Below is a small trained network, with its code and all its weights. Each question gives an input and a target symbol and asks what happens when units are switched off, that is, made to give their printed mean instead of their output.

import numpy as np


def w(rows, s, z=0):
    codes = np.array(rows[::2]) - 128.0
    scale = np.full(codes.shape[1], s)
    scale[-1] = z or s
    return codes * scale


def norm(h):
    return h / np.sqrt((h * h).mean(-1, keepdims=True) + 1e-5)


def f(y):
    return np.maximum(y, 0)


def softmax(a):
    e = np.exp(a - a.max(-1, keepdims=True))
    return e / e.sum(-1, keepdims=True)


def log_softmax(a):
    a = a - a.max(-1, keepdims=True)
    return a - np.log(np.exp(a).sum(-1, keepdims=True))


def net(x, mask):
    ids = ['ΘΛΞΩδεζημπτφψ'.index(c) for c in x.split()]
    T = len(ids)
    res = E[ids] + P[:T]
    r = norm(res)
    for j in range(2):
        rows = slice(4 * j, 4 * j + 4)
        q, k, v = (r @ M[0][rows].T for M in (Q, K, V))
        z = softmax(np.where(np.tri(T) > 0, q @ k.T / 4**0.5, -1e9)) @ v
        o = O[0][rows]
        res = res + np.where(mask[j], z, o[:, -1]) @ o[:, :-1]
    y = f(norm(res) @ A[0][:, :-1].T + A[0][:, -1])
    res = res + np.where(mask[2:6], y, B[0][:, -1]) @ B[0][:, :-1]
    return log_softmax(norm(res)[-1] @ U[:, :-1].T + U[:, -1])


Q, K, V, O, A, B = {}, {}, {}, {}, {}, {}
E = w([
[92,30,138,95],'Θ',
[108,142,99,191],'Λ',
[177,121,131,196],'Ξ',
[66,35,148,89],'Ω',
[156,165,88,205],'δ',
[72,20,139,88],'ε',
[8,110,116,86],'ζ',
[207,212,40,221],'η',
[200,244,35,206],'μ',
[20,203,147,96],'π',
[255,187,93,87],'τ',
[83,71,170,51],'φ',
[167,147,244,68],'ψ',
],0.0089)
P = w([
[107,154,156,253],'0',
[110,135,158,229],'1',
[109,126,156,208],'2',
[115,114,154,185],'3',
[118,111,150,164],'4',
[118,106,145,142],'5',
[121,102,143,121],'6',
[125,107,135,92],'7',
[127,104,133,71],'8',
[133,110,120,45],'9',
],0.0068)
Q[0] = w([
[21,69,202,41],'head 1',
[143,165,93,166],'head 1',
[98,93,142,75],'head 1',
[56,102,205,77],'head 1',
[205,139,126,123],'head 2',
[163,147,99,177],'head 2',
[135,191,93,250],'head 2',
[43,61,171,75],'head 2',
],0.014)
K[0] = w([
[145,122,126,4],'head 1',
[109,120,127,178],'head 1',
[120,117,133,59],'head 1',
[142,144,141,18],'head 1',
[175,101,123,141],'head 2',
[146,118,120,186],'head 2',
[141,137,130,195],'head 2',
[77,135,131,58],'head 2',
],0.017)
V[0] = w([
[217,192,85,153],'head 1',
[123,80,1,125],'head 1',
[156,152,157,104],'head 1',
[117,156,169,119],'head 1',
[83,120,116,139],'head 2',
[99,67,150,135],'head 2',
[47,139,135,107],'head 2',
[162,210,148,19],'head 2',
],0.0082)
O[0] = w([
[68,42,195,202,80],'head 1',
[7,184,16,255,106],'head 1',
[189,80,188,144,103],'head 1',
[223,30,143,103,125],'head 1',
[92,137,159,106,148],'head 2',
[99,125,90,114,182],'head 2',
[80,149,240,110,130],'head 2',
[139,124,169,212,2],'head 2',
],0.0054,0.0076)
A[0] = w([
[226,255,115,112,255],'neuron 1',
[45,184,45,121,162],'neuron 2',
[173,210,78,169,254],'neuron 3',
[86,141,121,2,107],'neuron 4',
],0.0061,0.002)
B[0] = w([
[125,52,67,223,176],'neuron 1',
[181,34,183,100,235],'neuron 2',
[162,127,126,255,190],'neuron 3',
[148,191,117,235,255],'neuron 4',
],0.0088,0.0053)
U = w([
[156,148,69,245,174],'Θ',
[141,37,121,170,186],'Λ',
[181,82,84,126,55],'Ξ',
[126,171,109,115,60],'Ω',
[125,137,112,110,3],'δ',
[85,131,37,48,189],'ε',
[39,167,163,116,148],'ζ',
[106,135,100,94,113],'η',
[108,134,97,99,65],'μ',
[89,195,195,168,191],'π',
[3,48,179,115,62],'τ',
[226,234,133,111,117],'φ',
[187,84,225,51,208],'ψ',
],0.013,0.0034)

Each question gives the input, a string of symbols that net reads in full, and the target symbol t.
The units are the heads (4 rows each of Q, K, V and O) and the neurons (one row each of A and B). Each row of codes is followed by its name. A weight is (code - 128) times the scale printed after its matrix; where a second scale follows, it is the last column's (O, A, B and U).
mask holds one flag per unit, heads first, then neurons. A switched-off unit (its flag False) gives its mean, the last column of its rows in O or B, instead of its output. The means were averaged over made-up inputs and are rounded, as every weight is.
A unit's drop is (log p(t) with every unit on - log p(t) with that unit switched off) / (log p(t) with every unit on - log p(t) with every unit switched off).
The circuit of an input: a set's keep is (log p(t) with only the set's units on - log p(t) with every unit switched off) / (log p(t) with every unit on - log p(t) with every unit switched off). Starting from all 6 units, units are removed one at a time, each time the one whose removal leaves the highest keep (on an exact tie, the one counted first), for as long as the keep stays at least 0.8.
units of the circuit, in order: the units of the circuit, biggest drop first
most important unit: the unit with the biggest drop
top k neurons: the k neurons with the biggest drops, biggest first
heads that matter: for each layer, one digit per head in row order, 1 if its drop is at least 0.15 and else 0, layers parted by /
drop when u is switched off: that unit's drop, to one decimal
input ε δ ε ε τ Ξ Ξ ε δ, target Λ: units of the circuit, in order : (head 1; neuron 4)
input φ ζ Θ, target φ: units of the circuit, in order : (head 1; neuron 4; head 2)
input Ξ η ε ε Ξ, target Λ: most important unit : neuron 4
input ε Θ δ Θ ε ε δ ψ Ξ Λ, target Λ: units of the circuit, in order : (neuron 2; head 1)
input Ξ τ ε Ξ δ δ ζ Λ ε, target ζ: units of the circuit, in order : (head 2; neuron 4; head 1; neuron 3)
input Ξ ε ε Ξ δ η μ δ π, target π: heads that matter : 01
input Ξ δ ε Ω ε δ Ω τ ψ Ω, target ψ: heads that matter : 10
input Ξ Ξ Λ ε Λ ε ζ, target ζ: top 3 neurons : (neuron 4; neuron 2; neuron 3)
input Ξ ε Ω Ξ ε Ξ π φ Λ ε, target φ: heads that matter : 11
input ε τ π, target τ: top 2 neurons : (neuron 4; neuron 3)
input δ ζ ε ψ Ξ ζ δ Ξ ε, target ε: top 2 neurons : (neuron 3; neuron 4)
input Λ Θ μ ε ε Λ ε δ ε Θ, target ε: units of the circuit, in order : (neuron 3; neuron 2)
input ε ε δ δ ψ Ξ Ω ε, target ε: top 3 neurons : (neuron 3; neuron 4; neuron 1)
input η ε ε δ φ ε Ω, target φ: top 2 neurons : (neuron 4; neuron 2)
input δ η ζ ε δ Θ δ π Ω, target π: units of the circuit, in order : (head 2; neuron 4; head 1)
input δ π ψ δ ε ψ δ Ω, target ψ: units of the circuit, in order : (head 1)
input φ ψ Λ, target Λ: top 3 neurons : (neuron 2; neuron 4; neuron 3)
input Ξ ε δ ε ε ε Θ ζ ε, target ζ: units of the circuit, in order : (head 2; neuron 4; neuron 3; head 1)
input Ξ τ δ ε Θ, target ε: units of the circuit, in order : (head 1; head 2)
input Ω ε ε ζ ψ Ξ ψ ε Ξ τ, target Θ: most important unit : neuron 1
input Θ ε τ ε Ξ ε Ξ ε φ, target φ: top 3 neurons : (neuron 4; neuron 2; neuron 3)
input ε Ξ Ω, target ε: top 3 neurons : (neuron 3; neuron 2; neuron 4)
input τ Ξ Ω δ π ε, target π: drop when neuron 3 is switched off : 0.1
input ε μ ε Ξ Ξ Ξ ε τ Ξ ε, target τ: drop when head 2 is switched off : 0.8
input ε ψ ε Ω τ ψ π, target ψ: drop when head 1 is switched off : 0.6
